Here is a tiny trained network, its code and every weight. The questions are about switching its units off for an input and a class, where a switched-off unit gives its printed mean instead of its output.

import numpy as np


def w(rows, s, z=0):
    codes = np.array(rows[::2]) - 128.0
    scale = np.full(codes.shape[1], s)
    scale[-1] = z or s
    return codes * scale


def norm(h):
    return h / np.sqrt((h * h).mean(-1, keepdims=True) + 1e-5)


def f(y):
    return np.maximum(y, 0)


def log_softmax(a):
    a = a - a.max(-1, keepdims=True)
    return a - np.log(np.exp(a).sum(-1, keepdims=True))


def net(x, mask):
    res = np.array(x, float).reshape(1, 6) / 4 @ E
    u = 0
    for l in range(3):
        y = f(norm(res) @ A[l][:, :-1].T + A[l][:, -1])
        res = res + np.where(mask[u : u + 3], y, B[l][:, -1]) @ B[l][:, :-1]
        u += 3
    return log_softmax(norm(res)[-1] @ U[:, :-1].T + U[:, -1])


A, B = {}, {}
E = w([
[116,133,33,95,115,94,166,47,35,186],'x0',
[130,87,132,135,106,119,138,131,124,130],'x1',
[162,185,252,87,44,157,144,75,109,148],'x2',
[131,111,130,104,136,149,139,146,100,111],'x3',
[134,121,131,203,173,203,254,102,146,168],'x4',
[95,163,148,133,132,63,184,169,114,110],'x5',
],0.009)
A[0] = w([
[177,202,255,136,59,163,112,92,72,142,2],'0.n0',
[228,60,91,105,131,243,30,13,185,114,7],'0.n1',
[77,191,175,99,135,5,234,227,122,129,11],'0.n2',
],0.0073,0.0059)
B[0] = w([
[151,64,82,85,55,149,152,44,213,27,254],'0.n0',
[80,164,150,253,78,120,93,139,39,106,221],'0.n1',
[100,150,136,236,57,186,64,99,45,76,214],'0.n2',
],0.011,0.0051)
A[1] = w([
[142,115,182,14,70,63,12,157,157,117,3],'1.n0',
[117,113,199,185,127,239,233,100,209,164,72],'1.n1',
[157,139,248,164,96,191,95,254,241,93,17],'1.n2',
],0.007,0.0047)
B[1] = w([
[60,167,87,157,31,140,222,193,194,216,190],'1.n0',
[127,162,120,132,140,170,201,244,142,203,254],'1.n1',
[128,128,98,64,232,6,46,28,2,195,234],'1.n2',
],0.0096,0.0058)
A[2] = w([
[85,70,31,182,214,94,82,199,182,69,6],'2.n0',
[63,141,87,83,2,93,4,213,157,121,16],'2.n1',
[143,111,124,67,86,91,164,41,93,194,122],'2.n2',
],0.0075,0.002)
B[2] = w([
[152,125,228,49,48,133,134,70,189,59,217],'2.n0',
[151,123,107,157,181,192,172,194,128,175,254],'2.n1',
[120,118,162,109,245,52,94,126,149,92,224],'2.n2',
],0.013,0.0067)
U = w([
[152,128,150,45,55,119,142,86,224,86,185],'0',
[121,164,86,128,130,139,160,250,156,213,167],'1',
[84,166,159,213,58,117,63,131,50,100,107],'2',
[133,143,140,60,224,37,85,95,84,165,2],'3',
],0.014,0.0029)

Each question gives the input, the list of numbers given to net, and the class t.
The units are the neurons (one row each of A and B). Each row of codes is followed by its name. A weight is (code - 128) times the scale printed after its matrix; where a second scale follows, it is the last column's (A, B and U).
mask holds one flag per neuron, layer by layer. A switched-off neuron (its flag False) gives its mean, the last column of its row in B, instead of its output. The means were averaged over made-up inputs and are rounded, as every weight is.
A unit's drop is (log p(t) with every unit on - log p(t) with that unit switched off) / (log p(t) with every unit on - log p(t) with every unit switched off).
The circuit of an input: a set's keep is (log p(t) with only the set's units on - log p(t) with every unit switched off) / (log p(t) with every unit on - log p(t) with every unit switched off). Starting from all 9 units, units are removed one at a time, each time the one whose removal leaves the highest keep (on an exact tie, the one counted first), for as long as the keep stays at least 0.8.
units of the circuit, in order: the units of the circuit, biggest drop first
most important unit: the unit with the biggest drop
top k neurons: the k neurons with the biggest drops, biggest first
top k neurons in layer l: the k neurons of layer l with the biggest drops, biggest first
drop when u is switched off: that unit's drop, to one decimal
input [-3,-7,0,8,0,4], class 2: most important unit	0.n2
input [-5,-1,0,1,-7,-5], class 1: top 2 neurons	1.n0, 2.n1
input [0,-7,-8,-5,0,8], class 0: top 2 neurons	2.n0, 0.n1
input [-3,7,-7,-1,7,0], class 0: top 2 neurons	2.n0, 2.n1
input [4,5,5,0,7,-6], class 1: top 4 neurons	1.n1, 2.n0, 0.n2, 1.n2
input [-8,4,6,-7,7,1], class 3: top 2 neurons	1.n2, 2.n1
input [-6,-7,5,3,3,4], class 3: top 2 neurons	1.n2, 2.n0
input [-8,2,5,3,6,4], class 3: top 2 neurons	1.n2, 2.n1
input [-2,7,-6,5,-6,-6], class 0: top 3 neurons	2.n0, 1.n1, 0.n2
input [-7,3,5,-1,-3,-7], class 2: top 4 neurons	0.n1, 0.n0, 1.n2, 2.n0
input [5,6,-6,-3,-4,-7], class 2: top 3 neurons	0.n1, 0.n0, 1.n2
input [-8,6,-5,2,2,4], class 3: top 2 neurons	1.n2, 0.n0
input [1,-7,-8,8,8,-5], class 0: top 2 neurons	2.n0, 2.n1
input [-7,6,4,-1,4,-4], class 3: units of the circuit, in order	1.n2
input [-6,1,-2,4,-5,5], class 3: top 4 neurons	1.n2, 0.n0, 0.n1, 1.n1
input [-6,-6,-8,-7,8,-3], class 0: top 2 neurons in layer 2	2.n0, 2.n1
input [8,-3,-6,-8,5,-1], class 3: top 2 neurons in layer 2	2.n2, 2.n1
input [5,8,-5,-2,-4,-7], class 2: top 2 neurons in layer 1	1.n2, 1.n1
input [6,-2,4,8,7,8], class 2: top 2 neurons in layer 1	1.n2, 1.n0
input [6,-3,6,6,8,-6], class 1: units of the circuit, in order	1.n1
input [0,3,3,-6,4,8], class 2: drop when 0.n2 is switched off	3.9
input [4,-7,-8,-4,-2,8], class 0: drop when 1.n2 is switched off	0.3
input [-1,-5,-6,-3,1,4], class 0: drop when 0.n2 is switched off	0.0
